Here is a tiny trained network, its code and every weight. The questions are about switching its units off for an input and a class, where a switched-off unit gives its printed mean instead of its output.

import numpy as np


def w(rows, s, z=0):
    codes = np.array(rows[::2]) - 128.0
    scale = np.full(codes.shape[1], s)
    scale[-1] = z or s
    return codes * scale


def norm(h):
    return h / np.sqrt((h * h).mean(-1, keepdims=True) + 1e-5)


def f(y):
    return np.maximum(y, 0)


def log_softmax(a):
    a = a - a.max(-1, keepdims=True)
    return a - np.log(np.exp(a).sum(-1, keepdims=True))


def net(x, mask):
    res = np.array(x, float).reshape(1, 6) / 4 @ E
    u = 0
    for l in range(3):
        y = f(norm(res) @ A[l][:, :-1].T + A[l][:, -1])
        res = res + np.where(mask[u : u + 6], y, B[l][:, -1]) @ B[l][:, :-1]
        u += 6
    return log_softmax(norm(res)[-1] @ U[:, :-1].T + U[:, -1])


A, B = {}, {}
E = w([
[153,88,142,110,125,98],'x0',
[131,136,94,59,184,86],'x1',
[65,56,71,152,213,157],'x2',
[115,35,75,8,60,184],'x3',
[146,121,78,159,142,135],'x4',
[222,150,255,137,183,214],'x5',
],0.0057)
A[0] = w([
[85,85,254,46,146,117,175],'0.n1',
[92,200,141,222,212,194,247],'0.n2',
[56,164,125,48,160,119,170],'0.n3',
[82,161,110,28,164,99,46],'0.n4',
[65,25,211,30,45,117,91],'0.n5',
[130,93,114,150,51,199,72],'0.n6',
],0.0061,0.0012)
B[0] = w([
[66,150,87,149,30,102,211],'0.n1',
[61,86,166,107,84,67,246],'0.n2',
[186,207,75,162,147,123,190],'0.n3',
[141,164,144,182,153,194,185],'0.n4',
[108,168,91,167,179,211,252],'0.n5',
[142,100,2,220,115,176,200],'0.n6',
],0.0068,0.004)
A[1] = w([
[128,99,107,88,109,163,28],'1.n1',
[72,72,137,113,193,147,122],'1.n2',
[130,113,201,94,176,231,2],'1.n3',
[51,189,164,192,143,151,126],'1.n4',
[177,197,93,114,204,128,123],'1.n5',
[129,181,123,5,183,114,157],'1.n6',
],0.011,0.0024)
B[1] = w([
[90,2,128,58,143,211,182],'1.n1',
[232,196,72,174,22,112,210],'1.n2',
[189,185,180,47,227,39,197],'1.n3',
[157,29,153,75,124,127,253],'1.n4',
[115,7,134,151,68,146,206],'1.n5',
[215,136,116,207,138,150,197],'1.n6',
],0.0095,0.005)
A[2] = w([
[52,135,205,235,231,2,140],'2.n1',
[210,44,93,107,242,121,4],'2.n2',
[32,81,216,242,112,243,101],'2.n3',
[56,94,20,231,19,159,107],'2.n4',
[117,152,191,125,148,73,108],'2.n5',
[178,146,191,174,237,138,97],'2.n6',
],0.0072,0.002)
B[2] = w([
[2,113,43,82,96,242,166],'2.n1',
[174,105,149,153,112,97,169],'2.n2',
[181,46,124,189,127,99,163],'2.n3',
[121,187,233,93,130,54,254],'2.n4',
[123,145,90,145,111,123,151],'2.n5',
[16,167,94,108,170,125,157],'2.n6',
],0.0089,0.0095)
U = w([
[146,82,144,103,103,110,251],'0',
[90,55,51,121,108,253,165],'1',
[111,162,128,22,204,57,138],'2',
[196,89,118,254,81,145,52],'3',
[184,142,124,160,59,127,61],'4',
],0.009,0.0025)

Each question gives the input, the list of numbers given to net, and the class t.
The units are the neurons (one row each of A and B). Each row of codes is followed by its name. A weight is (code - 128) times the scale printed after its matrix; where a second scale follows, it is the last column's (A, B and U).
mask holds one flag per neuron, layer by layer. A switched-off neuron (its flag False) gives its mean, the last column of its row in B, instead of its output. The means were averaged over made-up inputs and are rounded, as every weight is.
A unit's drop is (log p(t) with every unit on - log p(t) with that unit switched off) / (log p(t) with every unit on - log p(t) with every unit switched off).
The circuit of an input: a set's keep is (log p(t) with only the set's units on - log p(t) with every unit switched off) / (log p(t) with every unit on - log p(t) with every unit switched off). Starting from the 12 units with the biggest drops (on a tie, the unit counted first), units are removed one at a time, each time the one whose removal leaves the highest keep (on an exact tie, the one counted first), for as long as the keep stays at least 0.8.
circuit, biggest first: the units of the circuit, biggest drop first
most important unit: the unit with the biggest drop
k most important neurons: the k neurons with the biggest drops, biggest first
top k neurons in layer l: the k neurons of layer l with the biggest drops, biggest first
input [-2,-8,-5,-8,5,5], class 1: most important neuron	2.n1
input [7,2,1,2,-1,2], class 1: 2 most important neurons	0.n1, 2.n4
input [-3,7,1,-5,8,-2], class 0: top 2 neurons in layer 0	0.n2, 0.n1
input [-6,5,-1,-1,1,7], class 2: 2 most important neurons	1.n3, 2.n6
input [8,-5,3,2,5,-7], class 2: circuit, biggest first	2.n4, 1.n5
input [-4,-4,3,-2,8,4], class 0: 2 most important neurons	1.n4, 1.n6
input [1,-6,-5,-7,1,7], class 1: circuit, biggest first	2.n1, 2.n4, 1.n2, 2.n6
input [8,-4,-2,-6,3,1], class 1: circuit, biggest first	2.n1, 1.n2
input [-2,8,-5,-3,-1,3], class 3: circuit, biggest first	1.n6, 2.n4
input [4,5,0,4,-4,2], class 3: 2 most important neurons	0.n3, 1.n6
input [-6,-4,-6,6,-6,7], class 2: top 3 neurons in layer 0	0.n5, 0.n2, 0.n3
input [1,4,3,5,-4,8], class 2: 2 most important neurons	1.n3, 2.n6
input [-7,7,1,-4,-4,4], class 3: 2 most important neurons	1.n4, 1.n3
input [1,-1,7,6,6,1], class 4: 3 most important neurons	1.n2, 2.n1, 2.n4
input [7,8,-4,5,-6,3], class 3: circuit, biggest first	1.n6
input [-5,-1,-3,-4,2,-3], class 1: circuit, biggest first	1.n2, 2.n1
input [6,7,-3,6,-4,-1], class 3: circuit, biggest first	1.n6, 0.n5
input [6,-7,-1,-1,3,7], class 2: circuit, biggest first	1.n3, 2.n6
input [0,-6,1,-3,7,-5], class 0: circuit, biggest first	2.n4, 1.n4
input [4,-8,-1,-5,8,-7], class 0: most important unit	2.n4
input [-8,7,1,2,-4,-5], class 3: top 2 neurons in layer 1	1.n6, 1.n5
